Known rows, with every way that one mark hangs from another
{petel {kizo legebu} {zapi gefak}}: [-5.0  9.0  3.6  8.1 -3.3 -4.4 -4.2  1.1 14.8 -4.7  2.6  0.9  1.9 -3.6
 -3.9 -3.5  1.4 -3.1 15.5 -1.4  4.4 -5.6  9.6 16.5 -1.2  6.0 -9.8 -1.5
  0.0  1.9 -1.1  3.5  1.7  1.5 -2.9 -3.6  3.0 -3.1  3.9  8.7  3.3  2.1
 -5.9]
{kizo {legebu zezoker} {petel zapi}}: [ -2.3 -14.0  11.5   9.0   0.5   6.2  -0.9   7.0   3.2  -3.3   2.0   2.5
 -12.2  -7.3  -9.9  -0.3 -10.7  -7.0  22.7  -7.9   3.9   4.1   5.9   2.6
   4.2   7.1 -10.2 -13.4   3.0   1.7  -4.6  -3.9   7.2   4.5   8.2  -8.6
  10.2   2.5   2.3  -0.8   7.9 -11.9  -4.1]
{legebu {zapas {dedol {gatemev lafas}} {zapi kizo}} zezoker}: [ -1.9  -5.2  -6.1   7.4  -6.3  -5.1  -4.8 -12.4 -14.1  -0.1   0.8  -9.1
   4.8   9.3   2.6   4.8 -21.6  -6.4 -16.3   1.1   2.6  -0.4  -1.6 -14.9
  -9.3  -0.1  -2.1  -6.1   8.1  -8.5  -5.8 -18.3  -0.2   4.0   1.8  -5.2
  -0.5  -3.6   1.3  -6.6   6.2 -16.3   7.1]
{lafas dedol {gatemev {zapas {legebu zezoker} zapi}}}: [  3.8 -11.9  -3.1   5.0  -8.5  -1.1   3.6  -0.1 -13.2   8.5   4.4  -6.3
 -14.1  11.1   2.5   3.5 -13.7  -1.0   4.0  17.4  -2.5  10.1  -1.4  -6.1
   5.8   0.5  -4.7   1.9   3.7   2.0  -9.1 -13.2  -6.0  -0.1 -10.6  -2.0
  -7.1  -2.4  -0.4   0.8   4.7 -12.6  -2.4]
{zapas {dedol {zezoker legebu}} zapi}: [ -6.3  -9.5  -8.6   1.5   4.4   1.5   0.2  -6.4 -13.3  -0.5  -0.9 -11.4
  -6.3  15.5   2.2   0.0 -10.6  -7.1 -12.9   8.8   0.3  -1.5  -4.4  -4.4
   2.2  -0.5  -6.7   0.9  -1.8   3.3   0.9 -13.4  -0.1  -1.4  -7.4  -3.9
  -0.6   0.0   0.1 -12.0   6.7  -9.2   8.3]
{zapas dedol {zapi petel} {zezoker legebu}}: [ -8.9 -13.7 -20.7   8.2   6.7   0.0   1.5  -5.3 -22.7   7.3  -4.8 -16.7
  -7.3  17.6   3.7  -0.2  -5.7 -10.7  -9.1  12.6  -0.4   7.0  -6.9 -12.9
   0.8  -5.7  -9.6   5.7  -7.2   1.9   2.1 -19.8  -2.4  -1.1  -3.3  -7.1
  -3.7  -3.9  -2.6  -6.3  14.4  -8.9   7.8]
{gefak {lafas {dedol zapi}}}: [  4.6  -4.1   0.9  -1.6  -4.1  -4.0  -2.1  -0.7 -14.5   4.1   0.4  -0.4
  -3.8   2.9   6.8  -1.8  -8.9  -1.4   4.6   3.7  -2.7   0.3   1.3  -1.1
   0.0   1.7   2.4   5.1   6.2   2.7   4.7  -0.4  -0.1  -2.8  -7.7   1.3
  -3.8   1.3   0.5   0.9   8.0  -3.0   1.5]
{lafas {dedol {gatemev zapas zapi} {zezoker legebu}}}: [  2.5  -2.2   4.3  -5.0  -0.5 -16.0  -4.0   5.5   5.1  -2.7   2.1  -5.7
  -6.1   8.4   7.4   6.4 -15.0  -1.1   5.7  13.4  -0.3  -6.2  -0.3  11.6
   4.4   1.3  -3.6  -0.9   9.8  -5.0   3.5  -9.8   0.3  -5.0 -10.0  -0.6
  -6.6   4.7   3.3   5.0  -3.8  -2.4   8.4]
{gatemev gefak {zapas dedol legebu zezoker}}: [ -5.9 -11.0 -19.8   4.9 -10.2 -10.3  -0.9   2.2 -12.3   3.1  -4.1 -13.7
  -3.9   2.5  -4.0   4.2 -10.2  -1.8  16.8  13.5   1.2  15.9  -1.8  -2.2
   5.6  -1.5  -3.3  10.4  -3.8  -0.6   5.8 -10.8  -8.1   0.5   9.9  -4.1
   2.3   0.3  -3.1   6.5   5.1   3.9  -4.1]
{zezoker {legebu {zapas {dedol gatemev} zapi}}}: [ -0.5  -0.6  -0.7   2.2   2.9  -8.5  -1.6  -8.8  -6.6   2.1   2.5  -6.2
  -6.2   6.7   1.2   2.6  -3.8  -6.8 -10.7   4.8   0.6  -0.7  -4.5   0.4
  -4.1  -0.3  -3.6  -1.0   3.5  -0.9  -4.0 -10.6  -4.3  -2.2  -4.5   0.5
  -1.6   1.5  -2.0 -11.2  -0.1  -3.5   9.0]
{lafas {gatemev zapas zapi}}: [ 8.0  5.6  9.3 -2.4 -7.4 -4.8  1.3 -1.7 -7.4  5.7  0.0  0.3 -6.7  2.5
 -3.1  3.9 -8.7  1.5  6.6 16.7  0.3  4.8 -2.4  0.9  7.5  2.2 -3.7  2.8
  2.4 -2.1 -9.7 -8.6 -3.6  0.2  3.2 -0.7 -4.4  1.0  1.0  4.4 -0.7 -2.6
 -3.8]
{gatemev {gefak nadeten} lafas zapi}: [  8.6   4.8  11.3  -6.8  -9.7 -16.9  -5.0  -1.5 -18.6   2.4  -8.6  -2.0
   1.4  -8.1  -7.6   6.5 -18.1   4.4  23.8  12.1   3.6   9.7  -0.1  -0.2
   5.4   2.8  -5.5   4.8   1.3 -10.0   8.1   8.5  -8.7  -5.1  11.2  -3.8
   1.3  -3.7   1.5   4.4   2.9  14.0 -11.7]
{lafas dedol {gatemev {zapas zezoker} {zapi legebu petel}}}: [  8.4  -8.5  -2.9   0.2  -4.9  -9.1   1.4   4.0  -8.2  11.4   2.2  -7.6
 -13.9  13.1   1.3   7.6  -9.6   1.1   1.5  25.3  -2.3   9.3  -1.8  -1.0
   8.8  -2.4  -5.2   3.8   2.2  -4.5  -5.5 -19.8  -5.2  -1.5  -7.7  -3.7
  -9.4  -4.1   1.4  13.5   4.2  -5.6  -2.5]
{zezoker {dedol {zapi {gefak lafas nadeten}}} {legebu zapas}}: [  5.7   2.3   8.2  -7.6  16.1 -25.0  -3.7 -12.2   4.2   1.5   6.8   4.1
 -10.9  -4.0  12.3  -2.4   7.0  -2.8 -20.5   3.2   1.3  -1.2  -7.7  16.0
  -7.7   2.9   0.0  -1.2   9.2   2.9  -0.1  -9.7   2.3  -6.6 -19.0   5.1
  -2.8   1.4  -0.7  -5.0   7.3   1.8  11.9]
{gatemev {gefak nadeten} {zapas zapi}}: [  0.5  -3.7   2.9  -0.2  -6.6 -10.8  -0.5  -1.8 -18.0   7.9  -4.5   0.5
  14.2  -8.2  -4.8   1.5  -9.7  -0.3   1.2   8.6   2.5  12.2  -4.5   5.0
   2.3  -1.5   1.6   1.6  -0.4  -2.7   8.8   5.0  -7.3  -8.5   9.6  -5.9
  -1.7  -3.6   4.2   5.8   9.4   5.2  -7.1]
{zapi {kizo {legebu {zezoker {dedol {gatemev gefak}}}}} petel}: [ -4.8  -9.4   6.4   3.5   8.9 -14.2   1.0   4.1   9.1  -3.2   4.1   8.8
  11.5  -1.9  14.4  -0.1   2.5   4.6 -18.2   2.4   3.1   2.0   2.8   3.6
  -4.3  -2.1  -6.2  -5.4   0.7  -4.0   3.1 -12.8   5.8   5.1  -1.8  -4.6
   0.7   2.5   2.4  14.8  14.6   9.1   3.9]
{nadeten {kizo petel} {legebu {zapas {dedol zapi}} zezoker}}: [ -1.6  -7.3   1.2   3.7  -0.1   3.3   2.2  -7.1 -16.8 -11.0   2.1  -6.5
  -6.3   2.9 -16.0  -0.5 -10.9  -3.4 -19.9   0.4   2.1  11.1  -0.4   3.1
  -7.4   4.7 -14.5  -6.2  11.6   4.3  -4.5 -16.8   1.3   5.9  -1.7  -0.5
  -2.0  -0.9  -0.7 -11.6  -4.5  -4.3   9.0]
{zapi {gefak lafas} kizo}: [ -1.0   2.7  -2.2   3.2   2.7  -8.4   2.3  -2.2  -7.2   6.2  -0.4   2.9
  20.5   4.4  17.0  -2.8   2.7   4.9 -30.8   6.3  -2.4   4.6  -0.4   6.3
  -3.0  -3.2   0.3   8.3  -2.4  -3.2   4.0  -5.1  -1.6   1.6 -13.6   3.1
  -1.0  -2.2   3.9  13.3  13.2  15.3   2.3]
{dedol gatemev {zezoker {legebu zapas}}}: [ -3.0   3.6   6.2  -4.6   9.9 -10.9  -5.2  -7.6  12.7 -10.1   3.5   0.2
  -3.9   4.5   7.7   1.9  -8.5  -1.6 -11.8   2.6   3.6 -11.8  -5.4  17.6
  -5.7   4.2  -4.9  -2.4  10.4  -4.5   1.5  -8.6   4.7  -0.6  -3.7  -1.5
  -4.9   9.5   2.5   1.2  -4.9  -1.2  14.8]
{zapi {gefak {petel kizo}}}: [ -3.0   6.5  -0.2   0.8   0.4  -5.8  -1.6  -0.8   3.5  -0.8  -2.0   2.1
  11.9   0.8   4.0   1.8   5.1   0.6  -5.9   2.3   2.5   5.1   2.4   7.8
  -2.2  -3.3   2.6   1.4  -1.6  -2.6   6.6   1.0  -1.3  -2.8 -14.6  -2.5
   1.4 -10.1   2.7   3.3   1.3   7.8  -4.4]
{zezoker {dedol {gatemev lafas} {zapi gefak}}}: [  0.3   1.8   2.1  -3.2  10.1 -19.6  -1.2  -4.8  11.0  -0.4   1.7  -2.5
  -1.9   0.1  12.3  -1.7   8.1  -0.5   3.5   6.1   2.3   0.0  -4.5   8.5
  -5.1   5.8 -10.3  -3.6   8.2   0.6   0.8  -8.0   4.6  -2.2  -8.0  -1.7
  -3.4   5.3   0.0   1.3   6.8  -1.3   9.6]
{zapi {gefak lafas petel} kizo}: [ -0.2  -1.1   3.3   1.6   0.6  -7.5   0.9  -2.6  -7.8   5.2  -3.3   3.9
  21.6   2.6  13.1  -0.4  -1.6   4.4 -30.3   5.6   0.1   5.2   2.0   8.0
  -2.4  -6.7   6.0   8.4  -1.8  -4.2   7.0  -4.3  -0.6  -1.3 -17.9   2.8
   0.3  -6.9   5.9  10.4  10.5  14.6  -0.2]
{zapas {dedol gatemev} {zezoker legebu}}: [ -7.2 -10.2 -18.6   6.4   2.2  -1.0   0.3  -1.0  -9.7  -0.4  -2.6 -13.7
 -13.2  15.9   2.6  -0.1  -6.8  -8.8  -1.4   8.9   0.6   0.2  -2.9  -2.5
   1.3  -2.1 -13.4   0.6   0.4  -0.4   2.3 -16.0  -4.1   1.0   0.1  -3.0
  -3.3   2.1  -0.5  -6.2   6.9 -10.4  12.2]
{dedol {zapi petel} {zezoker legebu}}: [ -2.2  -2.0   6.1 -13.3  20.1 -14.3  -3.6  -6.8  17.6  -3.4   4.9   5.7
   0.5   1.1  20.2  -2.7   4.8   0.6  -8.6   4.4   1.7  -7.4  -5.6  15.1
  -4.9   3.2  -3.8  -2.1   4.7  -0.6   5.4 -12.0  14.2  -1.4  -9.9  -2.4
  -6.0   3.6   0.8   5.2   2.4   0.6  11.9]
{lafas {dedol zezoker} gatemev}: [  5.3 -10.6   0.7  -0.3   2.1  -0.6   1.4   0.3  -1.7  -0.2   6.1   3.8
 -14.9  13.8   5.0   2.6 -14.0   1.6  -6.9  11.7  -2.5   2.4  -0.2   2.0
   5.4   1.9  -7.0   0.6   4.8   1.2  -3.5 -11.5  -2.2   0.3 -17.3  -1.0
  -7.3  -0.8   1.1   4.1   2.3 -13.4   2.2]
{petel {kizo {legebu zapas}}}: [ -2.2   4.3   4.0   5.5  -8.1  -2.0  -3.6  -4.1   1.3  -4.9   5.1   8.5
 -10.8  -1.7  -8.2   1.3   0.6  -2.8  10.2  -3.3   4.7  -5.4   8.4   3.5
  -2.0   3.3  -0.3  -2.5   2.9  -1.3  -1.4   0.4  -1.3   4.4   3.0  -2.6
   1.8   1.3   0.1   3.6   1.3   1.4  -1.0]
{dedol {gatemev {gefak nadeten} {zapas legebu}} {zapi kizo}}: [ -3.6  -8.2   1.0   3.6  -3.5 -15.1  -1.0  -3.0   1.4   3.7   0.9   2.7
  10.0  -3.8   9.1  -0.4  -4.2   3.2   5.6   6.0   3.3   4.1  -1.1  16.3
  -6.5   4.7  -6.7   0.2   7.4  -8.3   8.5  -0.2   1.7   0.8   7.2  -3.2
  -6.8   5.5   5.9  10.7  10.5   3.2   7.6]
{zapas dedol {zapi gefak {kizo petel}} {zezoker legebu}}: [ -9.6 -20.9 -23.1  14.5   5.7   0.3   4.8  -5.1 -26.0  11.4  -5.0 -15.0
   0.2  21.6   5.8   0.2  -7.5 -10.9 -24.0  13.3  -1.9  14.6  -5.2  -8.3
   2.4  -7.1 -13.9   5.9  -9.2  -2.2   2.6 -23.7  -4.3   1.5 -11.6  -4.8
  -1.4  -6.6   1.3  -2.2  20.0  -7.0  10.6]
{nadeten {kizo petel} legebu {zapas dedol zapi}}: [ -3.2 -10.2  -0.2   9.1   5.9  10.6   9.2  -5.0 -33.2  -4.9  -4.5 -14.7
  -8.6   9.2 -27.0  -2.5  -4.6  -5.3 -34.9   9.2   1.0  19.1  -2.3   5.7
   0.2   5.4 -21.8   4.7   7.0  13.9   1.3 -18.9  -5.2   3.8  -2.8   2.8
  -5.9   9.3   1.0 -15.2  -3.8   6.3   9.0]
{kizo {legebu {zapas {zezoker dedol}}} petel zapi}: [  2.2 -11.0   4.5  11.7   7.7   4.0   0.5   0.6 -14.9   3.7   8.1  17.3
 -22.3   0.9 -19.6   4.1  -6.2 -10.5  21.6  -0.4   4.9  13.4   1.0  -6.7
   3.7   8.1  -7.9  -3.1   1.5   0.5  -2.1 -10.9   0.8   3.7  10.5 -11.7
  10.3  11.4  -0.8   1.0  19.8  -6.0   3.4]
{zapas dedol {zapi {petel kizo}} {zezoker legebu}}: [-10.7 -11.2 -21.1   8.0   4.5  -1.3   0.4  -6.7 -20.7   4.7  -4.8 -15.2
  -8.7  17.2   2.7  -0.7  -4.4 -11.8  -5.7  13.2   0.9   5.4  -3.2  -9.5
   1.2  -6.5 -11.6   6.1  -6.9   1.5   3.3 -18.7  -2.1  -0.4  -4.9  -6.7
  -5.3  -5.4  -1.4  -4.3  14.4  -7.7   7.5]
{gefak lafas {petel kizo}}: [  0.8   1.7  10.9  -4.8  -9.2  -0.5  -5.0  -5.9 -12.6  -4.1  -6.6   3.3
  -1.2  -4.8  -4.6  -0.5  -9.7  -2.7   4.3   2.0   4.9  -2.3   8.1   7.7
   2.1  -5.6   8.5   7.6   4.1   1.5   8.3   5.4   1.2  -4.6  -8.5   1.9
  -1.3  -5.4   5.2  -0.6   2.1   5.4  -4.7]
{lafas {gatemev {zapas {dedol {zapi {kizo petel}}} zezoker}}}: [  2.0 -11.1  -5.2   4.0  -2.3  -0.1   5.0  -3.8 -11.6  10.6   0.6   0.4
 -10.2   9.2   1.3   0.5  -5.2  -2.8   0.0  16.1  -0.9  10.0  -1.7  -1.7
   7.6  -0.1  -9.8   2.5  -0.1  -0.2  -7.5 -17.9  -2.0   3.1   0.4  -2.0
  -5.7   0.9   1.6   6.3  10.3 -12.2   2.9]
{gatemev {gefak {nadeten kizo} petel} lafas zapas}: [  6.4   0.1  14.5 -10.7 -10.8 -18.3  -0.2  -5.0 -17.2   7.5  -9.3   3.2
  12.1 -14.4  -7.3   3.9 -11.6   4.7  12.3  15.4   6.1  11.2   0.0   8.6
   5.6  -3.7   0.7   2.8   4.0  -4.9   7.9   4.8  -9.6 -11.2   9.6  -1.9
  -2.1  -4.6   4.4   9.9   2.3  16.6 -10.4]
{legebu {zapas dedol {zapi petel}} zezoker}: [ -2.3  -1.8  -7.9   5.5  -1.0  -4.2  -5.8  -9.8 -12.3  -1.2   1.9  -7.3
   2.0   6.3   1.8   4.7 -15.9  -6.5 -13.3  -1.7   1.7   2.1  -3.7 -16.5
  -9.3  -0.2   3.2  -5.4   5.1  -4.5  -4.0 -16.1   1.5   2.3  -0.2  -7.4
   1.5  -6.6  -1.9  -8.1   6.0 -16.0   2.4]
{petel kizo {zapi legebu}}: [ -3.3   0.7  -0.7   0.3  -2.3  -2.0  -4.7  -3.2  19.7  -3.8   0.2  -9.3
  -2.1  -1.9  -7.4  -3.2   2.0  -3.4   3.7   3.4   4.3  -7.5   9.5  20.9
   0.0  -0.9 -10.3  -0.6   0.6  -0.3  -1.2  -1.5   4.7  -0.2  -3.3   0.7
  -3.5  -6.5   7.5   9.4  -2.3  -0.1  -2.9]
{gefak {nadeten kizo} petel}: [  3.0  -3.8  15.0  -1.2  -2.7   5.9   0.6  -5.2 -16.7  -2.0  -4.9  11.3
  -3.6  -7.5 -13.0  -0.9 -11.9   3.7 -14.8  -3.2   5.5  -1.7   1.1  14.5
  -2.5  -3.4   7.4  -1.4   4.8  -1.8   7.9  13.8  -3.1  -7.7  -6.1   1.2
  -3.2  -8.7   8.0  -3.7   4.4   3.1  -1.3]

Rows
[ -3.3 -10.2   8.8  10.2   2.8   3.5  -0.3   7.5   4.3  -2.0   2.4   2.3
  -6.3  -5.8  -5.5  -0.3  -6.7  -5.9  17.9  -6.7   3.3   7.0   4.1   4.0
   2.6   7.5 -10.7 -13.0   1.7   1.1  -3.4  -4.3   6.0   4.2   3.9  -9.9
  11.0   0.6   2.0   1.3   9.9  -8.3  -4.9] => {kizo {legebu zezoker} {petel {zapi gefak}}}
[ -1.7  -9.5  -3.6   4.6  13.0  -2.8   2.6  -7.3 -14.6   7.0  -4.2  -6.9
   3.2   6.8   0.1  -1.1  -1.9  -4.9 -37.2   7.9   0.9   8.3  -5.5   1.2
  -2.1  -3.2  -6.1   8.7  -0.2   1.7   4.5 -20.5   0.3   0.5  -3.7   2.0
  -8.3   5.1   2.8   4.3   5.1   4.8   8.1] => {nadeten {zapas {zapi kizo petel} {zezoker legebu}}}
[  5.5 -10.3   3.9  -3.6   1.3  -7.4   2.7  -2.4  -6.0   6.6   5.4  -1.0
 -10.9  13.1   7.6   2.9 -13.3  -1.7  -9.3  20.9  -2.1   3.4  -3.7   4.3
   8.0  -0.5  -6.5   0.8   5.1   2.2  -6.2 -17.8  -3.2  -4.4 -16.3  -0.8
  -9.9   0.2   1.9   3.8   2.5 -11.0   4.1] => {lafas {dedol {zezoker legebu}} {gatemev {zapas zapi}}}
[-12.2 -12.9 -29.2  16.0  -6.1   7.3  -0.2  -0.8 -14.5  -2.4  -2.8 -20.8
 -27.9  16.7  -4.1   1.6 -10.5  -4.7  16.4   7.0   0.8   3.2  -1.7  -5.9
   0.1   3.0  -8.6  10.7  -1.9   0.0   1.0 -10.0  -4.7   8.1   4.0  -4.2
   0.1   5.5  -3.8  -5.2   7.1  -7.6   7.2] => {zapas {dedol gatemev} legebu zezoker}
[ -2.6   6.1   3.7  -5.9  10.5 -12.7  -3.8  -9.6   7.3  -0.6   1.0   2.7
   4.7   3.7  17.9  -2.1  -1.7   2.9   3.2   6.2   3.7  -8.3  -7.0  16.5
  -8.0  11.1  -9.0  -3.5  10.5  -7.1   7.9  -1.2   7.4  -1.4  -2.7  -8.0
  -6.9   6.8   5.0   7.7   7.5  -0.4  11.0] => {dedol {gatemev lafas} {zapi {gefak nadeten}} zezoker}
[ -0.9  -3.0   2.7   8.3   6.0   0.6  -0.4   1.5  -7.0   3.6  -4.3  -3.4
 -10.8  -6.4  -8.2  -0.8  -4.2  -3.3  12.9   0.2  -0.1  10.6   0.6  15.7
   4.6   6.2  -7.0   6.9   0.7   2.3   3.1   5.0   1.4  -0.5  -3.6  -0.8
   2.9   3.6   3.5   3.2   7.9   2.4  -4.5] => {kizo {petel {zapi {gefak lafas {nadeten {zapas legebu}}}}}}
[ -1.7  -4.4   1.0   4.9   1.2   3.2   3.1  -6.4 -17.7 -10.1   1.1  -5.5
 -11.9   4.8 -21.0   1.2  -8.3  -1.3 -18.6   3.8   1.2   9.0  -0.8   9.3
  -3.3   5.0 -12.3   2.5   8.1   5.5  -3.3 -12.5  -2.3   4.7  -2.7   1.4
  -1.9   4.3  -1.4  -7.6  -6.9   3.7   8.8] => {nadeten {kizo petel} {legebu {zapas {dedol zezoker}}}}
[ -6.6 -10.7 -18.9   1.5   6.7  -6.0  -1.0  -4.2  -5.9   2.9  -0.6  -8.0
 -12.2  13.0   8.6  -1.9   1.3  -8.4   2.0   9.3   0.4   1.9  -1.0  -2.7
   0.0  -2.5 -11.3   2.0  -1.9   0.5   4.5 -18.6   2.0   1.2  -4.6  -3.3
  -4.8  -2.9  -1.7  -1.9  11.0  -9.4  10.5] => {zapas {dedol {zapi {petel kizo}}} {zezoker legebu}}
[  7.1  -3.8   5.2  -6.4  -9.7 -17.7   1.4   0.4  -5.1  16.5   0.7  -3.2
  -0.6   0.0   8.4   4.0  -1.4   0.9  22.7  18.7  -0.4   0.4   3.3  -4.1
   7.6   1.2  -0.6   0.4   4.9  -3.4  -4.3 -11.1  -2.5  -3.8   3.5  -0.3
  -3.6   4.7   0.3  12.0   2.9   4.1  -1.0] => {gatemev {lafas {dedol {zapi {kizo legebu}}}} zapas}
[-6.2  4.0  3.1 -2.8  5.2 -9.3 -2.9 -3.5  6.2 -3.6 -1.1 -3.8  6.7  3.7
  8.1  1.6 -7.6 -0.7 -1.5  9.5  3.6 -8.6 -6.2 13.2 -1.5  3.4 -2.8  0.3
  7.2 -3.8  3.2 -7.8  6.6 -2.0  4.1 -7.1 -6.5 10.1  4.5  9.5  1.1 -0.6
  9.6] => {dedol {gatemev {zapas {zapi petel}}} zezoker}
[  7.0  -0.8   8.6  -5.3 -10.3 -21.2  -3.4  -1.0  -9.9   2.6  -7.9  -4.4
  13.5  -2.8  -1.0   7.9 -17.4   4.8  12.6  15.2   2.3  11.7   3.2  -3.7
   5.3  -1.6  -9.0   7.2  -1.0 -12.1   4.3  -5.4  -5.7   0.0   8.0  -0.5
   1.2  -3.0   0.9  11.2   0.5  16.6  -7.1] => {gatemev gefak lafas {zapi kizo}}
[  0.3  -5.3   0.4   1.5  10.0   2.6   6.0  -6.7 -17.8 -10.4  -2.3 -11.4
  -8.2   4.1 -20.8  -5.5  -2.4  -0.8 -48.0   7.1   2.9  10.3  -4.4  13.2
  -5.0   3.6 -16.3   6.9  10.4  13.7   1.7 -21.7  -2.4   2.7  -4.4   7.8
 -10.1   9.3   1.3  -4.2  -9.4  10.5  11.9] => {nadeten kizo legebu {zapas {zezoker dedol}}}
[ -2.4  -8.2   8.1  12.9   2.5   3.0   1.2   7.9   2.2   2.4   1.8   3.7
 -10.4  -4.9 -10.0   0.6  -0.7  -4.6  24.2  -4.3   1.9   7.4   4.1   7.5
   5.0   8.7  -9.5  -5.8  -1.5   2.3  -2.7   0.6   2.3   3.2   4.5  -8.2
  10.6   4.6   0.5   3.4   9.2  -2.5  -5.1] => {kizo legebu {petel {zapi gefak}}}
[ -2.2 -15.5  -1.8  -3.9  10.0  -9.8   1.6  -2.6  15.5   1.7   2.5  -6.3
  18.9   6.4  15.7   0.6   8.0   4.7 -58.5   7.9   3.4   6.1   0.2  12.5
  -5.9 -11.6  -0.4  -8.3  -0.4  -7.0   3.8 -22.6   5.5   0.0 -24.7   0.0
   0.2 -15.4   9.6  11.5   8.7   9.8   3.8] => {zapi {gefak petel} kizo {legebu {zezoker dedol}}}
[  3.4  -3.7  -3.4   1.6  11.7  -4.2   1.0  -7.2 -10.7   2.9  -1.6  -3.1
  -8.0   4.3  -1.2  -3.0  -0.8  -3.2 -26.8   5.8   0.9   8.9  -6.1   4.9
  -1.7   3.9  -6.1   7.6   6.1   6.3   3.7 -17.9   0.0   0.8  -6.3   2.8
  -6.5   7.4   1.4   3.2   5.2  -1.3   6.2] => {nadeten {zapas {zezoker {dedol {zapi {gefak {lafas gatemev}}}}}}}
[ -4.5 -14.8  -3.8   4.0   2.5   1.6   2.3  -6.8  -5.2   7.0  -1.3 -10.2
  21.0   9.9   7.2   0.5  -1.6  -0.8 -44.0   6.6   2.3   7.9  -3.0  -0.7
  -6.5  -8.8  -0.6  -4.5  -3.6  -5.9   1.9 -15.7   2.3  -0.3 -13.4  -5.2
  -1.3 -13.9   7.2   3.2   9.7   2.0   1.8] => {zapas {zapi {gefak petel} kizo {legebu zezoker}}}
[  0.2  -6.7   3.0  -7.1   7.1  -8.1  -3.2  -3.1  10.0  -7.8   3.2  -0.9
   0.1  -3.0  10.4  -3.1  -5.1  -2.8 -10.8  -3.3   2.9  -1.1  -1.5  -0.6
  -5.3   0.4  -3.9 -12.3   8.4   1.2  -0.8 -12.4  10.2   0.1  -7.2  -1.1
  -0.6  -4.3   2.0  -4.3   4.6 -12.9   5.8] => {legebu {zezoker {dedol zapi}}}
[  2.2   5.7   7.0   5.0   5.8   5.0   4.1   1.8 -13.8   4.2   9.8  17.5
   0.3   5.3  -1.3  -3.5   3.2  -1.8   3.3   7.1   3.0   8.3  -1.0  -5.4
   0.6   8.5  -8.5  -1.8  -0.7   5.9  -1.0  -4.3  -3.8   1.8   3.0 -10.1
   7.2   8.3   0.2   1.4  21.5   7.8  -1.8] => {kizo legebu {zapi {gefak {lafas gatemev}}}}
[  1.9   1.3  11.1  -7.3  11.6 -21.5  -2.0  -1.2  11.8  -7.4   1.7  -5.0
 -12.3  -0.6   6.5   0.3   1.6  -3.4  -6.7   8.8   2.8  -4.1  -4.1  16.1
   0.3   0.2 -10.8  -3.9   8.0   1.8  -1.3 -10.3   2.2  -4.9 -11.4   4.5
  -3.4   6.1   0.8  -6.5  -0.7   3.5  12.7] => {zezoker {dedol {gatemev zapi}} legebu}
[ -1.7  -9.3  -7.9   0.8   6.4  -9.0   2.6  -1.4   2.8   7.3   3.7  -7.1
  15.1  14.0  19.2  -0.8   6.7   6.5 -49.5  14.0  -1.9   2.6  -1.3  15.2
  -4.0  -5.6  -3.6   3.1   0.2  -6.3   6.2 -16.2  -0.6   1.4 -20.7   0.6
  -4.7  -3.6   7.9  19.7  13.3  16.4   7.0] => {zapi {gefak {lafas {dedol gatemev zezoker}}} kizo legebu}
[ 6.2  4.4  7.9  1.2 -2.8 -1.3  0.8 -2.3 -6.8  1.9 -0.5  2.0 -3.4  6.0
 -1.7  3.9 -8.1  2.4 -2.4 11.4  0.7  8.2 -2.3  0.6  3.1  1.8 -4.7  2.5
  0.4 -2.8 -5.5 -5.8 -3.9  1.0 -7.1 -2.4 -1.9 -5.3  0.8  0.1  0.9 -1.9
 -4.9] => {lafas {gatemev {zapi {gefak petel}}}}
[  1.9   5.7   7.4   0.4  -6.8 -11.0  -2.0  -1.4  -2.8   0.8  -4.9  -6.4
   3.2   3.0   2.3   4.8  -9.9   1.7  12.9  11.1   2.5  -3.7   1.2   2.1
   0.7   2.6  -9.3   1.8   5.7 -10.3  -1.2  -3.2  -1.0   1.7   7.6  -1.3
  -3.9   6.2   3.1   5.7  -0.5   6.3   4.4] => {dedol {gatemev lafas {zapi kizo}}}
[ -3.0   1.5   2.0   2.7  -7.1 -11.1  -1.6  -1.4 -10.5   1.2  -4.7  -5.5
  15.7  -1.9   1.1   1.1  -9.8  -2.4   7.3   8.5   2.7   6.4  -3.9   5.1
  -1.7   1.4  -5.9   1.8   5.8  -2.4   6.1  -0.7  -4.0  -3.6  11.3  -6.2
  -3.7   5.8   2.7   5.0   5.7   3.3   1.4] => {dedol {gatemev {gefak lafas} {zapas zapi}}}
[  1.2  -1.3  -4.5   0.7   3.6  -5.9  -2.0  -6.5   6.9   6.3   2.7  -6.7
   7.7   5.1   0.2   6.0   9.9   2.5 -31.3   4.2   2.4   6.6  -3.8   8.4
  -8.1  -4.3   8.6  -1.7  -0.3  -6.9   2.0 -10.8  -2.7  -2.2 -13.3  -4.1
   2.6 -11.4   2.5   5.7  -1.0   9.1  -2.4] => {zapi {gefak petel} {legebu zapas}}
[ -9.7 -14.8 -29.5  13.1  -5.7   8.7   0.2  -1.3 -17.0   0.1  -2.4 -19.3
 -29.5  15.1  -5.3   1.3  -9.4  -4.1  12.9   6.7  -0.4   5.4  -0.9  -9.6
   2.6   0.9  -4.0  12.8  -5.7   2.0   0.0 -10.7  -4.6   7.4   0.9  -2.0
   2.3   1.5  -5.2  -5.2   6.9  -6.1   3.1] => {zapas dedol legebu zezoker}
